Here is a tiny trained network, its code and every weight. The questions are about switching its units off for an input and a target symbol, where a switched-off unit gives its printed mean instead of its output.

import numpy as np


def w(rows, s, z=0):
    codes = np.array(rows[::2]) - 128.0
    scale = np.full(codes.shape[1], s)
    scale[-1] = z or s
    return codes * scale


def f(y):
    return np.maximum(y, 0)


def softmax(a):
    e = np.exp(a - a.max(-1, keepdims=True))
    return e / e.sum(-1, keepdims=True)


def log_softmax(a):
    a = a - a.max(-1, keepdims=True)
    return a - np.log(np.exp(a).sum(-1, keepdims=True))


def net(x, mask):
    ids = ['αβγεζηθλμξτ'.index(c) for c in x.split()]
    T = len(ids)
    res = E[ids] + P[:T]
    u = 0
    for l in range(2):
        q, k, v = (res @ M[l].T for M in (Q, K, V))
        z = softmax(np.where(np.tri(T) > 0, q @ k.T / 2**0.5, -1e9)) @ v
        res = res + np.where(mask[u], z, O[l][:, -1]) @ O[l][:, :-1]
        u += 1
        y = f(res @ A[l][:, :-1].T + A[l][:, -1])
        res = res + np.where(mask[u : u + 4], y, B[l][:, -1]) @ B[l][:, :-1]
        u += 4
    return log_softmax(res[-1] @ U[:, :-1].T + U[:, -1])


Q, K, V, O, A, B = {}, {}, {}, {}, {}, {}
E = w([
[129,115,156,142,251,197],'α',
[142,60,122,212,84,168],'β',
[123,125,135,64,68,60],'γ',
[178,160,109,118,146,200],'ε',
[127,71,133,187,163,151],'ζ',
[161,176,162,186,135,135],'η',
[112,75,105,175,155,154],'θ',
[69,170,106,135,151,105],'λ',
[57,104,126,154,71,104],'μ',
[168,178,150,156,162,129],'ξ',
[202,156,152,145,114,127],'τ',
],0.022)
P = w([
[3,81,213,141,142,193],'0',
[167,103,70,148,66,107],'1',
[168,107,75,139,60,112],'2',
[159,109,82,144,59,108],'3',
[158,100,94,143,64,105],'4',
[162,97,81,144,59,107],'5',
[147,101,97,129,57,116],'6',
],0.0061)
Q[0] = w([
[152,3,175,195,154,190],'L0H1',
[153,195,157,63,160,206],'L0H1',
],0.019)
K[0] = w([
[99,127,253,109,104,219],'L0H1',
[184,118,95,94,172,132],'L0H1',
],0.025)
V[0] = w([
[204,175,250,254,89,131],'L0H1',
[215,160,175,60,212,132],'L0H1',
],0.0099)
O[0] = w([
[76,146,254,142,85,93,123],'L0H1',
[104,128,176,83,125,224,2],'L0H1',
],0.0082,0.0073)
A[0] = w([
[178,148,128,54,212,174,86],'L0N1',
[25,193,148,76,177,137,3],'L0N2',
[227,213,126,116,170,140,72],'L0N3',
[151,7,134,106,128,221,78],'L0N4',
],0.014,0.0036)
B[0] = w([
[139,108,181,128,3,156,203],'L0N1',
[53,123,77,202,110,188,179],'L0N2',
[179,151,184,154,137,87,182],'L0N3',
[135,172,126,38,253,107,255],'L0N4',
],0.011,0.0057)
Q[1] = w([
[130,88,133,216,218,73],'L1H1',
[133,2,133,133,175,176],'L1H1',
],0.03)
K[1] = w([
[57,160,84,246,229,93],'L1H1',
[88,2,164,215,228,219],'L1H1',
],0.022)
V[1] = w([
[224,72,47,148,113,204],'L1H1',
[139,19,186,93,246,84],'L1H1',
],0.013)
O[1] = w([
[173,144,140,145,157,1,3],'L1H1',
[147,5,117,112,208,148,42],'L1H1',
],0.0072,0.0051)
A[1] = w([
[197,251,64,137,155,112,188],'L1N1',
[152,186,130,218,98,230,107],'L1N2',
[63,72,115,56,50,57,4],'L1N3',
[157,255,124,9,163,176,25],'L1N4',
],0.0096,0.0043)
B[1] = w([
[109,104,108,107,90,246,255],'L1N1',
[251,86,113,88,154,78,188],'L1N2',
[153,8,254,27,136,158,165],'L1N3',
[43,170,120,217,130,6,184],'L1N4',
],0.0083,0.016)
U = w([
[205,141,168,146,156,152,209],'α',
[143,174,153,128,149,60,182],'β',
[84,58,161,206,76,100,117],'γ',
[131,142,101,82,179,60,118],'ε',
[95,135,196,120,162,172,103],'ζ',
[141,65,139,185,150,167,14],'η',
[154,94,102,142,167,97,93],'θ',
[128,154,49,112,153,138,254],'λ',
[170,128,72,76,178,65,74],'μ',
[152,122,118,2,161,111,112],'ξ',
[162,96,71,165,141,40,46],'τ',
],0.0084,0.0051)

Each question gives the input, a string of symbols that net reads in full, and the target symbol t.
The units are the heads (2 rows each of Q, K, V and O) and the neurons (one row each of A and B). Each row of codes is followed by its name. A weight is (code - 128) times the scale printed after its matrix; where a second scale follows, it is the last column's (O, A, B and U).
mask holds one flag per unit, layer by layer, with each layer's heads first. A switched-off unit (its flag False) gives its mean, the last column of its rows in O or B, instead of its output. The means were averaged over made-up inputs and are rounded, as every weight is.
A unit's drop is (log p(t) with every unit on - log p(t) with that unit switched off) / (log p(t) with every unit on - log p(t) with every unit switched off).
The circuit of an input: a set's keep is (log p(t) with only the set's units on - log p(t) with every unit switched off) / (log p(t) with every unit on - log p(t) with every unit switched off). Starting from all 10 units, units are removed one at a time, each time the one whose removal leaves the highest keep (on an exact tie, the one counted first), for as long as the keep stays at least 0.8.
circuit, biggest first: the units of the circuit, biggest drop first
most important unit: the unit with the biggest drop
k most important neurons: the k neurons with the biggest drops, biggest first
top k neurons in layer l: the k neurons of layer l with the biggest drops, biggest first
drop of u: that unit's drop, to one decimal
input θ α α λ ζ, target θ: circuit, biggest first -> L1H1; L1N1; L0N4
input ε μ λ λ μ γ θ, target ξ: circuit, biggest first -> L0H1; L0N4
input η ζ μ λ ε ζ, target α: 2 most important neurons -> L1N2; L0N2
input ξ θ μ γ ζ, target β: most important unit -> L0N2
input ε γ α β, target ξ: circuit, biggest first -> L0N4; L0H1
input λ μ ζ, target λ: 3 most important neurons -> L0N2; L0N4; L1N1
input γ γ λ μ β, target μ: circuit, biggest first -> L0H1; L1H1; L0N4
input η γ τ γ ξ η, target β: circuit, biggest first -> L0H1; L1N1
input ζ γ μ α θ, target η: 3 most important neurons -> L0N4; L1N4; L1N2
input γ α β, target μ: circuit, biggest first -> L1H1; L0N1; L0N4; L0H1
input ξ ζ α ζ, target β: 4 most important neurons -> L0N1; L0N2; L0N4; L1N4
input ξ λ μ μ α β, target β: 3 most important neurons -> L0N1; L0N2; L1N4
input η θ μ γ α λ β, target α: 2 most important neurons -> L0N1; L1N2
input β λ θ, target γ: 2 most important neurons -> L0N4; L1N2
input θ λ ζ, target θ: most important unit -> L1H1
input μ ζ ξ μ β α, target ζ: top 2 neurons in layer 1 -> L1N2; L1N4
input τ μ β τ λ θ ζ, target ζ: 2 most important neurons -> L0N4; L1N2
input μ λ ζ, target τ: drop of L0H1 -> 0.6
input ζ λ α μ α, target ζ: drop of L0H1 -> 1.7
input ζ μ θ, target η: most important unit -> L1H1
